Below are the code and all the weights of a small trained network. Each question names an input and a target symbol and asks about switching units off, where a switched-off unit gives its printed mean instead of its output.

import numpy as np


def w(rows, s, z=0):
    codes = np.array(rows[::2]) - 128.0
    scale = np.full(codes.shape[1], s)
    scale[-1] = z or s
    return codes * scale


def norm(h):
    return h / np.sqrt((h * h).mean(-1, keepdims=True) + 1e-5)


def f(y):
    return y / 2 * (1 + np.tanh(0.7978845608 * (y + 0.044715 * y**3)))


def softmax(a):
    e = np.exp(a - a.max(-1, keepdims=True))
    return e / e.sum(-1, keepdims=True)


def log_softmax(a):
    a = a - a.max(-1, keepdims=True)
    return a - np.log(np.exp(a).sum(-1, keepdims=True))


def net(x, mask):
    ids = ['ΔΦαβγεζηθλψω'.index(c) for c in x.split()]
    T = len(ids)
    res = E[ids] + P[:T]
    u = 0
    for l in range(2):
        q, k, v = (norm(res) @ M[l].T for M in (Q, K, V))
        z = softmax(np.where(np.tri(T) > 0, q @ k.T / 3**0.5, -1e9)) @ v
        res = res + np.where(mask[u], z, O[l][:, -1]) @ O[l][:, :-1]
        u += 1
        y = f(norm(res) @ A[l][:, :-1].T + A[l][:, -1])
        res = res + np.where(mask[u : u + 8], y, B[l][:, -1]) @ B[l][:, :-1]
        u += 8
    return log_softmax(norm(res)[-1] @ U[:, :-1].T + U[:, -1])


Q, K, V, O, A, B = {}, {}, {}, {}, {}, {}
E = w([
[175,79,139,106,141,134,93,81,119],'Δ',
[132,153,98,105,127,169,114,118,124],'Φ',
[168,136,151,102,114,144,96,86,89],'α',
[118,134,171,106,120,87,76,183,184],'β',
[156,130,161,99,133,136,114,102,76],'γ',
[48,88,85,132,112,164,174,54,152],'ε',
[124,184,111,98,157,131,111,112,119],'ζ',
[3,147,204,134,177,218,178,241,129],'η',
[136,155,85,109,140,148,108,101,124],'θ',
[179,111,158,113,154,126,112,73,90],'λ',
[154,80,137,100,153,128,106,102,104],'ψ',
[160,158,119,69,71,82,188,72,155],'ω',
],0.0034)
P = w([
[126,25,109,252,81,65,172,240,113],'0',
[154,142,154,173,146,130,141,88,139],'1',
[160,153,173,170,154,138,142,87,137],'2',
[165,146,171,164,149,136,137,99,135],'3',
[107,149,111,117,81,159,107,144,168],'4',
[101,152,114,108,67,161,103,146,164],'5',
[110,142,107,110,66,166,111,147,162],'6',
],0.0012)
Q[0] = w([
[218,100,183,132,202,150,132,109,17],'L0H1',
[15,152,76,146,78,116,160,163,254],'L0H1',
[65,96,130,172,99,78,210,161,158],'L0H1',
],0.0067)
K[0] = w([
[95,74,49,233,88,33,105,243,78],'L0H1',
[131,187,185,23,165,214,117,14,202],'L0H1',
[76,157,148,3,91,184,35,120,167],'L0H1',
],0.0044)
V[0] = w([
[89,68,96,114,232,175,156,140,143],'L0H1',
[155,118,101,137,42,239,82,122,167],'L0H1',
[124,103,96,137,116,141,213,6,108],'L0H1',
],0.0025)
O[0] = w([
[50,107,122,186,111,72,94,106,83,16],'L0H1',
[107,82,165,119,253,116,139,123,191,237],'L0H1',
[111,126,75,112,160,68,229,139,93,255],'L0H1',
],0.0033,0.0006)
A[0] = w([
[156,67,189,141,103,143,96,174,143,51],'L0N1',
[156,147,203,115,167,103,127,110,130,96],'L0N2',
[124,220,130,138,88,135,122,88,82,185],'L0N3',
[120,182,96,77,120,181,91,130,171,9],'L0N4',
[82,162,162,139,127,182,188,255,90,38],'L0N5',
[122,92,152,186,119,136,109,146,119,106],'L0N6',
[89,154,105,153,216,112,185,134,197,196],'L0N7',
[147,81,180,155,163,136,134,74,116,255],'L0N8',
],0.004,0.00086)
B[0] = w([
[146,203,170,60,172,145,174,105,87,167],'L0N1',
[123,59,14,120,132,152,106,152,158,192],'L0N2',
[78,12,84,72,168,103,130,175,195,205],'L0N3',
[111,137,79,183,252,61,128,120,134,171],'L0N4',
[16,215,23,147,181,55,167,220,70,122],'L0N5',
[120,186,145,54,89,201,108,123,138,117],'L0N6',
[194,180,173,167,110,207,114,201,45,200],'L0N7',
[22,131,77,81,81,119,104,225,176,249],'L0N8',
],0.0021,0.0018)
Q[1] = w([
[167,225,198,171,99,67,128,185,128],'L1H1',
[151,148,80,142,203,125,102,162,131],'L1H1',
[179,93,136,3,127,138,54,144,159],'L1H1',
],0.0065)
K[1] = w([
[117,176,146,98,180,105,66,123,183],'L1H1',
[146,196,124,165,147,141,148,192,107],'L1H1',
[195,132,187,123,1,154,90,189,112],'L1H1',
],0.0069)
V[1] = w([
[168,154,201,70,35,130,100,93,152],'L1H1',
[85,133,75,9,162,166,127,160,203],'L1H1',
[187,94,190,152,79,135,60,67,251],'L1H1',
],0.002)
O[1] = w([
[76,232,134,153,155,148,208,208,78,238],'L1H1',
[163,106,204,178,234,133,124,131,58,255],'L1H1',
[94,96,44,209,160,80,212,253,132,140],'L1H1',
],0.0023,0.00095)
A[1] = w([
[119,175,180,158,159,172,75,144,134,39],'L1N1',
[122,75,116,60,70,99,164,149,116,24],'L1N2',
[58,81,102,111,149,110,198,84,119,91],'L1N3',
[154,152,171,208,177,122,94,150,152,85],'L1N4',
[170,141,96,90,126,62,229,102,143,13],'L1N5',
[63,94,143,115,53,66,112,103,136,20],'L1N6',
[60,152,114,253,164,149,150,128,93,2],'L1N7',
[160,81,123,104,128,114,52,122,131,168],'L1N8',
],0.0047,0.00095)
B[1] = w([
[145,132,153,162,60,50,129,118,205,204],'L1N1',
[154,171,91,182,145,80,69,50,162,233],'L1N2',
[208,96,190,157,100,90,108,148,126,254],'L1N3',
[140,146,174,130,52,145,115,50,107,169],'L1N4',
[40,125,134,76,68,84,174,190,156,187],'L1N5',
[152,180,167,142,210,203,195,142,138,201],'L1N6',
[97,177,92,131,132,3,163,76,48,136],'L1N7',
[66,150,150,169,95,73,200,158,63,252],'L1N8',
],0.0033,0.0013)
U = w([
[175,32,85,202,182,51,58,199,149,145],'Δ',
[21,39,216,88,151,139,40,118,145,15],'Φ',
[197,108,160,55,193,228,199,218,149,221],'α',
[193,162,233,166,20,133,49,131,187,212],'β',
[152,178,141,23,50,175,92,77,1,93],'γ',
[182,69,217,183,131,35,230,73,38,139],'ε',
[149,131,16,170,52,205,56,166,92,185],'ζ',
[3,162,124,192,141,149,163,176,43,252],'η',
[58,133,60,96,183,158,98,77,225,57],'θ',
[166,201,21,176,109,57,118,56,187,43],'λ',
[209,244,113,202,224,198,142,93,145,1],'ψ',
[120,81,70,29,55,47,200,147,162,126],'ω',
],0.0066,0.0016)

Each question gives the input, a string of symbols that net reads in full, and the target symbol t.
The units are the heads (3 rows each of Q, K, V and O) and the neurons (one row each of A and B). Each row of codes is followed by its name. A weight is (code - 128) times the scale printed after its matrix; where a second scale follows, it is the last column's (O, A, B and U).
mask holds one flag per unit, layer by layer, with each layer's heads first. A switched-off unit (its flag False) gives its mean, the last column of its rows in O or B, instead of its output. The means were averaged over made-up inputs and are rounded, as every weight is.
A unit's drop is (log p(t) with every unit on - log p(t) with that unit switched off) / (log p(t) with every unit on - log p(t) with every unit switched off).
The circuit of an input: a set's keep is (log p(t) with only the set's units on - log p(t) with every unit switched off) / (log p(t) with every unit on - log p(t) with every unit switched off). Starting from the 12 units with the biggest drops (on a tie, the unit counted first), units are removed one at a time, each time the one whose removal leaves the highest keep (on an exact tie, the one counted first), for as long as the keep stays at least 0.8.
units of the circuit, in order: the units of the circuit, biggest drop first
most important unit: the unit with the biggest drop
k most important neurons: the k neurons with the biggest drops, biggest first
k most important neurons of layer l: the k neurons of layer l with the biggest drops, biggest first
input α Δ α, target α: units of the circuit, in order => (L0H1; L1N2)
input α ε α Φ ζ α λ, target α: most important unit => L0H1
input ω α β γ, target ω: units of the circuit, in order => (L0H1; L1N5; L0N7)
input γ α Δ, target γ: 2 most important neurons => (L1N8; L0N5)
input ε α α Φ, target γ: units of the circuit, in order => (L0H1; L1H1; L0N7)
input Φ ε γ, target Φ: units of the circuit, in order => (L0H1; L0N8)
input ω α α α γ Φ, target ψ: 2 most important neurons => (L0N4; L0N7)
input α α ψ ω Δ α, target α: units of the circuit, in order => (L0H1; L1H1)
input γ α ε ζ, target θ: units of the circuit, in order => (L0N3; L1H1)
input λ ε ψ α ε Φ α, target λ: units of the circuit, in order => (L1N2; L0H1; L0N3)
input Δ α Δ Δ Δ, target Δ: units of the circuit, in order => (L1H1; L0N5; L0N8; L1N2)
input ε α ω Φ ε α, target ε: 3 most important neurons => (L1N8; L1N6; L1N3)
input λ α β ω ε, target ε: units of the circuit, in order => (L1N3; L1N7)
input α λ Δ α η γ, target α: units of the circuit, in order => (L0H1)
input θ β ω γ α, target θ: 2 most important neurons of layer 0 => (L0N7; L0N3)
input β ε ε α Δ, target β: 2 most important neurons => (L1N1; L0N1)
input η ψ ω ψ γ, target η: 2 most important neurons of layer 1 => (L1N3; L1N6)
input β ε Φ, target λ: 2 most important neurons => (L1N7; L1N1)
input Δ γ α α, target Δ: 2 most important neurons of layer 0 => (L0N3; L0N7)
input ε γ γ β Φ α, target ε: most important unit => L1N8
